Below is a small trained network, with its code and all its weights. Each question gives an input and a target symbol and asks what happens when units are switched off, that is, made to give their printed mean instead of their output.

import numpy as np


def w(rows, s, z=0):
    codes = np.array(rows[::2]) - 128.0
    scale = np.full(codes.shape[1], s)
    scale[-1] = z or s
    return codes * scale


def f(y):
    return y / 2 * (1 + np.tanh(0.7978845608 * (y + 0.044715 * y**3)))


def softmax(a):
    e = np.exp(a - a.max(-1, keepdims=True))
    return e / e.sum(-1, keepdims=True)


def log_softmax(a):
    a = a - a.max(-1, keepdims=True)
    return a - np.log(np.exp(a).sum(-1, keepdims=True))


def net(x, mask):
    ids = ['ΞΣβεμπτφω'.index(c) for c in x.split()]
    T = len(ids)
    res = E[ids] + P[:T]
    r = res
    for j in range(3):
        rows = slice(3 * j, 3 * j + 3)
        q, k, v = (r @ M[0][rows].T for M in (Q, K, V))
        z = softmax(np.where(np.tri(T) > 0, q @ k.T / 3**0.5, -1e9)) @ v
        o = O[0][rows]
        res = res + np.where(mask[j], z, o[:, -1]) @ o[:, :-1]
    y = f(res @ A[0][:, :-1].T + A[0][:, -1])
    res = res + np.where(mask[3:7], y, B[0][:, -1]) @ B[0][:, :-1]
    return log_softmax(res[-1] @ U[:, :-1].T + U[:, -1])


Q, K, V, O, A, B = {}, {}, {}, {}, {}, {}
E = w([
[111,173,93,132],'Ξ',
[116,176,106,35],'Σ',
[175,134,117,84],'β',
[182,83,38,240],'ε',
[144,130,91,212],'μ',
[89,248,70,152],'π',
[132,199,140,152],'τ',
[210,118,125,207],'φ',
[125,111,11,216],'ω',
],0.018)
P = w([
[1,14,151,206],'0',
[90,206,112,136],'1',
[157,149,112,171],'2',
[210,126,137,160],'3',
[74,147,195,181],'4',
[115,114,186,145],'5',
[111,156,220,81],'6',
[141,112,165,143],'7',
[127,119,143,112],'8',
[117,114,99,168],'9',
[154,164,177,146],'10',
[127,142,100,154],'11',
[157,133,133,123],'12',
],0.0078)
Q[0] = w([
[168,184,249,87],'head 1',
[48,196,110,125],'head 1',
[114,104,74,46],'head 1',
[92,65,112,133],'head 2',
[165,237,48,171],'head 2',
[164,116,92,101],'head 2',
[228,195,75,93],'head 3',
[74,68,167,126],'head 3',
[158,151,84,122],'head 3',
],0.014)
K[0] = w([
[126,114,186,94],'head 1',
[95,178,130,113],'head 1',
[123,103,45,42],'head 1',
[178,187,117,99],'head 2',
[7,63,173,167],'head 2',
[120,120,152,164],'head 2',
[110,75,150,126],'head 3',
[178,177,102,139],'head 3',
[108,113,152,126],'head 3',
],0.019)
V[0] = w([
[115,171,165,110],'head 1',
[157,141,164,171],'head 1',
[141,170,104,151],'head 1',
[149,60,145,128],'head 2',
[168,173,117,128],'head 2',
[89,183,104,133],'head 2',
[44,168,86,64],'head 3',
[129,4,90,127],'head 3',
[213,147,57,95],'head 3',
],0.017)
O[0] = w([
[138,74,89,167,87],'head 1',
[92,116,89,85,205],'head 1',
[134,95,184,93,254],'head 1',
[67,112,74,139,169],'head 2',
[138,171,124,105,45],'head 2',
[187,138,195,139,148],'head 2',
[134,36,155,89,2],'head 3',
[7,123,135,145,217],'head 3',
[57,173,147,46,58],'head 3',
],0.013,0.0068)
A[0] = w([
[159,135,202,174,2],'neuron 1',
[34,120,107,146,184],'neuron 2',
[190,132,172,79,97],'neuron 3',
[128,254,102,233,42],'neuron 4',
],0.0074,0.002)
B[0] = w([
[105,215,82,2,151],'neuron 1',
[195,202,185,83,238],'neuron 2',
[64,94,73,175,162],'neuron 3',
[116,48,102,133,254],'neuron 4',
],0.014,0.013)
U = w([
[141,87,132,96,109],'Ξ',
[78,33,122,39,165],'Σ',
[124,117,142,104,138],'β',
[36,115,92,67,115],'ε',
[106,92,104,187,166],'μ',
[88,97,42,7,3],'π',
[197,137,86,144,187],'τ',
[38,96,1,107,102],'φ',
[148,114,198,115,97],'ω',
],0.0078,0.0045)

Each question gives the input, a string of symbols that net reads in full, and the target symbol t.
The units are the heads (3 rows each of Q, K, V and O) and the neurons (one row each of A and B). Each row of codes is followed by its name. A weight is (code - 128) times the scale printed after its matrix; where a second scale follows, it is the last column's (O, A, B and U).
mask holds one flag per unit, heads first, then neurons. A switched-off unit (its flag False) gives its mean, the last column of its rows in O or B, instead of its output. The means were averaged over made-up inputs and are rounded, as every weight is.
A unit's drop is (log p(t) with every unit on - log p(t) with that unit switched off) / (log p(t) with every unit on - log p(t) with every unit switched off).
The circuit of an input: a set's keep is (log p(t) with only the set's units on - log p(t) with every unit switched off) / (log p(t) with every unit on - log p(t) with every unit switched off). Starting from all 7 units, units are removed one at a time, each time the one whose removal leaves the highest keep (on an exact tie, the one counted first), for as long as the keep stays at least 0.8.
circuit, biggest first: the units of the circuit, biggest drop first
most important unit: the unit with the biggest drop
top k neurons: the k neurons with the biggest drops, biggest first
which heads matter: for each layer, one digit per head in row order, 1 if its drop is at least 0.15 and else 0, layers parted by /
input Σ ε β, target Σ: most important unit : head 3
input π π μ μ, target π: top 3 neurons : [neuron 1; neuron 3; neuron 2]
input μ Σ μ Ξ, target μ: circuit, biggest first : [head 3; neuron 1]
input π ω μ ε, target π: circuit, biggest first : [neuron 1; head 2; neuron 3; head 1]
input φ τ ε, target φ: which heads matter : 011
input π β τ Σ Σ, target π: which heads matter : 011
input ω Σ Ξ Ξ, target ω: which heads matter : 001
input τ τ π ε Σ π Σ Ξ π, target τ: which heads matter : 001
input Σ ε Σ π Ξ τ Σ τ ω ω Ξ, target Σ: top 3 neurons : [neuron 2; neuron 3; neuron 1]
input π ε τ τ φ τ τ ε ε ω τ μ τ, target π: circuit, biggest first : [neuron 1; head 2; neuron 3]
input π τ τ τ φ τ τ τ τ, target τ: which heads matter : 101
input π Ξ Σ τ, target π: which heads matter : 011
input ω φ μ, target ω: circuit, biggest first : [neuron 2; head 3; neuron 3; neuron 1]
input ε μ Σ ω, target ε: circuit, biggest first : [neuron 2; head 3]
input τ Σ Σ, target τ: which heads matter : 101
input φ μ Σ, target φ: most important unit : neuron 4
input ω μ ω, target ω: circuit, biggest first : [neuron 2; head 3; head 1; neuron 3]
input φ τ μ Σ, target φ: circuit, biggest first : [head 3; head 2]
input τ μ φ β Σ π π μ τ τ ε Σ, target τ: circuit, biggest first : [head 3; head 1]
input τ π ε Ξ, target τ: which heads matter : 001
input φ Σ ε Ξ, target φ: most important unit : neuron 4
input Ξ ε Σ Σ Σ π Σ μ, target Σ: top 3 neurons : [neuron 2; neuron 3; neuron 1]
